Below are the code and all the weights of a small trained network. Each question names an input and a class and asks about switching units off, where a switched-off unit gives its printed mean instead of its output.

import numpy as np


def w(rows, s, z=0):
    codes = np.array(rows[::2]) - 128.0
    scale = np.full(codes.shape[1], s)
    scale[-1] = z or s
    return codes * scale


def norm(h):
    return h / np.sqrt((h * h).mean(-1, keepdims=True) + 1e-5)


def f(y):
    return np.maximum(y, 0)


def log_softmax(a):
    a = a - a.max(-1, keepdims=True)
    return a - np.log(np.exp(a).sum(-1, keepdims=True))


def net(x, mask):
    res = np.array(x, float).reshape(1, 7) / 4 @ E
    u = 0
    for l in range(3):
        y = f(norm(res) @ A[l][:, :-1].T + A[l][:, -1])
        res = res + np.where(mask[u : u + 11], y, B[l][:, -1]) @ B[l][:, :-1]
        u += 11
    return log_softmax(norm(res)[-1] @ U[:, :-1].T + U[:, -1])


A, B = {}, {}
E = w([
[83,162,60,129,172,75,207,56,70,215],'x0',
[134,83,107,100,56,112,174,190,36,70],'x1',
[37,81,76,115,122,94,123,120,154,149],'x2',
[146,97,202,174,144,94,166,100,140,72],'x3',
[147,15,183,182,202,187,97,138,107,220],'x4',
[173,65,184,1,122,161,193,16,193,109],'x5',
[148,121,117,50,159,47,94,156,103,123],'x6',
],0.0098)
A[0] = w([
[180,139,149,48,180,100,71,131,187,141,3],'L0N0',
[164,94,160,45,238,137,89,85,145,213,69],'L0N1',
[110,218,46,62,86,114,128,132,149,77,136],'L0N2',
[87,148,191,105,84,90,166,149,204,47,31],'L0N3',
[75,150,97,42,73,119,145,80,124,137,66],'L0N4',
[132,255,52,46,56,82,129,96,142,76,120],'L0N5',
[108,159,108,171,125,200,17,204,198,140,89],'L0N6',
[168,168,202,198,170,152,62,154,156,117,117],'L0N7',
[105,142,76,147,158,48,52,180,50,109,91],'L0N8',
[104,94,164,113,135,117,182,107,206,113,31],'L0N9',
[193,54,167,45,46,132,95,152,131,42,156],'L0N10',
],0.0099,0.0067)
B[0] = w([
[142,99,150,117,177,65,80,108,130,109,163],'L0N0',
[187,80,161,110,186,94,25,99,161,197,220],'L0N1',
[90,131,112,84,166,162,15,69,115,168,228],'L0N2',
[178,78,130,132,165,63,108,93,135,130,170],'L0N3',
[113,125,136,138,165,208,114,116,162,153,183],'L0N4',
[62,203,153,82,195,163,10,51,112,101,254],'L0N5',
[47,187,111,92,114,190,76,195,111,133,212],'L0N6',
[154,183,191,151,98,154,76,112,202,103,208],'L0N7',
[74,149,107,175,85,50,178,165,106,157,212],'L0N8',
[89,130,97,97,145,34,119,119,163,140,156],'L0N9',
[243,43,133,106,112,116,184,162,109,144,245],'L0N10',
],0.011,0.0094)
A[1] = w([
[222,226,212,151,90,124,91,131,155,99,112],'L1N0',
[125,84,132,90,107,54,85,95,200,6,124],'L1N1',
[167,161,78,176,157,57,90,243,60,162,100],'L1N2',
[123,95,107,103,106,136,70,224,144,101,68],'L1N3',
[68,122,160,94,122,61,176,86,121,77,51],'L1N4',
[104,96,91,175,174,98,173,91,117,203,88],'L1N5',
[126,82,97,52,141,142,166,101,71,64,91],'L1N6',
[51,100,138,175,91,113,149,81,127,134,35],'L1N7',
[118,184,140,108,56,95,89,150,101,27,95],'L1N8',
[77,219,113,27,119,109,205,98,121,106,3],'L1N9',
[150,80,95,129,71,98,196,139,180,85,21],'L1N10',
],0.011,0.005)
B[1] = w([
[209,53,110,189,208,169,157,49,91,58,242],'L1N0',
[110,85,126,119,169,10,184,81,186,168,233],'L1N1',
[79,151,179,58,82,40,161,117,86,208,254],'L1N2',
[147,194,162,18,83,155,169,98,146,183,194],'L1N3',
[134,155,38,124,158,144,112,147,254,133,143],'L1N4',
[158,65,77,44,151,86,121,117,136,68,198],'L1N5',
[165,136,132,109,165,155,95,202,163,191,172],'L1N6',
[91,118,56,125,153,154,177,98,98,77,149],'L1N7',
[172,131,125,50,228,117,95,128,106,217,196],'L1N8',
[48,192,123,144,176,233,83,131,81,163,161],'L1N9',
[69,193,161,131,71,108,182,164,217,135,145],'L1N10',
],0.0089,0.0069)
A[2] = w([
[39,42,115,193,138,160,121,108,140,131,2],'L2N0',
[103,155,145,222,166,134,111,61,52,59,25],'L2N1',
[19,159,30,162,137,108,68,87,106,85,102],'L2N2',
[42,123,176,153,34,120,80,228,146,172,73],'L2N3',
[144,167,140,178,128,254,83,154,188,122,10],'L2N4',
[234,90,186,70,76,156,217,211,198,72,114],'L2N5',
[119,60,52,79,152,143,125,36,109,111,72],'L2N6',
[28,207,150,140,80,157,14,147,136,139,57],'L2N7',
[91,185,68,144,149,127,119,151,200,110,93],'L2N8',
[41,218,119,105,104,89,36,157,84,86,71],'L2N9',
[117,171,55,147,102,55,199,121,103,162,108],'L2N10',
],0.0076,0.0056)
B[2] = w([
[87,103,146,67,110,171,111,75,24,114,132],'L2N0',
[129,180,228,126,165,93,181,131,202,177,148],'L2N1',
[109,141,169,26,109,160,192,165,59,49,237],'L2N2',
[51,161,56,122,185,118,141,71,121,109,188],'L2N3',
[154,113,82,165,53,24,41,180,175,160,161],'L2N4',
[94,156,1,49,97,163,90,177,45,104,208],'L2N5',
[157,99,116,156,193,120,99,74,90,82,218],'L2N6',
[98,195,113,161,110,194,120,94,163,69,253],'L2N7',
[118,100,117,154,100,170,114,139,127,107,156],'L2N8',
[74,145,152,109,139,173,174,96,124,150,250],'L2N9',
[143,75,113,155,111,118,166,137,132,110,183],'L2N10',
],0.0089,0.0061)
U = w([
[161,74,100,176,114,149,203,115,121,11,109],'0',
[141,158,162,230,141,108,220,117,119,95,27],'1',
[176,69,130,79,188,105,82,70,153,149,187],'2',
[19,218,110,101,138,167,95,112,108,141,190],'3',
[80,110,114,100,68,14,217,181,103,176,151],'4',
[182,84,115,75,55,170,160,218,98,118,113],'5',
[124,151,144,252,115,155,86,131,197,138,51],'6',
[80,116,70,139,116,73,175,127,209,103,2],'7',
],0.018,0.0061)

Each question gives the input, the list of numbers given to net, and the class t.
The units are the neurons (one row each of A and B). Each row of codes is followed by its name. A weight is (code - 128) times the scale printed after its matrix; where a second scale follows, it is the last column's (A, B and U).
mask holds one flag per neuron, layer by layer. A switched-off neuron (its flag False) gives its mean, the last column of its row in B, instead of its output. The means were averaged over made-up inputs and are rounded, as every weight is.
A unit's drop is (log p(t) with every unit on - log p(t) with that unit switched off) / (log p(t) with every unit on - log p(t) with every unit switched off).
The circuit of an input: a set's keep is (log p(t) with only the set's units on - log p(t) with every unit switched off) / (log p(t) with every unit on - log p(t) with every unit switched off). Starting from the 12 units with the biggest drops (on a tie, the unit counted first), units are removed one at a time, each time the one whose removal leaves the highest keep (on an exact tie, the one counted first), for as long as the keep stays at least 0.8.
units of the circuit, in order: the units of the circuit, biggest drop first
most important unit: the unit with the biggest drop
top k neurons: the k neurons with the biggest drops, biggest first
k most important neurons of layer l: the k neurons of layer l with the biggest drops, biggest first
drop when u is switched off: that unit's drop, to one decimal
input [-1,-5,-2,-6,1,-2,-7], class 6: 4 most important neurons of layer 0	(L0N7, L0N5, L0N2, L0N8)
input [2,3,-7,3,-1,6,-7], class 5: most important unit	L0N5
input [3,-7,0,-3,6,-2,-1], class 6: top 3 neurons	(L0N10, L0N6, L0N7)
input [-7,1,3,7,0,-7,1], class 4: units of the circuit, in order	(L0N5, L1N2)
input [-2,7,-5,6,-2,-8,-8], class 1: top 2 neurons	(L1N0, L0N10)
input [-8,1,-8,2,-6,-7,-1], class 2: top 2 neurons	(L1N0, L1N8)
input [7,-1,4,6,-5,6,-5], class 3: 3 most important neurons of layer 1	(L1N9, L1N0, L1N8)
input [-5,6,-5,5,6,3,-6], class 0: top 3 neurons	(L1N0, L0N7, L0N6)
input [-1,5,7,5,-6,-2,3], class 2: top 2 neurons	(L0N3, L0N6)
input [-6,5,-1,3,-7,-6,7], class 2: top 3 neurons	(L0N5, L1N8, L0N10)
input [3,7,5,8,5,6,-6], class 4: 2 most important neurons of layer 0	(L0N5, L0N2)
input [-4,2,-1,3,5,0,-2], class 5: top 3 neurons	(L0N5, L2N5, L0N10)
input [-4,7,8,-1,0,-7,1], class 4: 2 most important neurons of layer 0	(L0N5, L0N8)
input [-5,3,-1,4,-2,-4,7], class 4: most important unit	L0N8
input [-7,8,-4,2,5,-8,4], class 4: top 2 neurons	(L1N2, L0N8)
input [2,-5,-8,-4,8,1,-7], class 6: top 2 neurons	(L0N7, L0N10)
input [3,-4,-6,4,6,-6,0], class 6: 2 most important neurons of layer 0	(L0N7, L0N10)
input [2,1,6,8,5,-5,-6], class 0: 2 most important neurons of layer 0	(L0N5, L0N6)
input [-7,-6,-2,1,8,-7,-3], class 6: top 2 neurons	(L0N7, L1N0)
input [-3,7,-6,1,6,-1,-8], class 5: units of the circuit, in order	(L0N5)
input [-5,3,1,8,-1,7,-7], class 4: drop when L0N9 is switched off	0.2
input [2,6,6,7,-1,-4,-1], class 4: drop when L0N5 is switched off	0.0
input [-2,6,1,7,4,4,5], class 5: drop when L0N5 is switched off	0.1
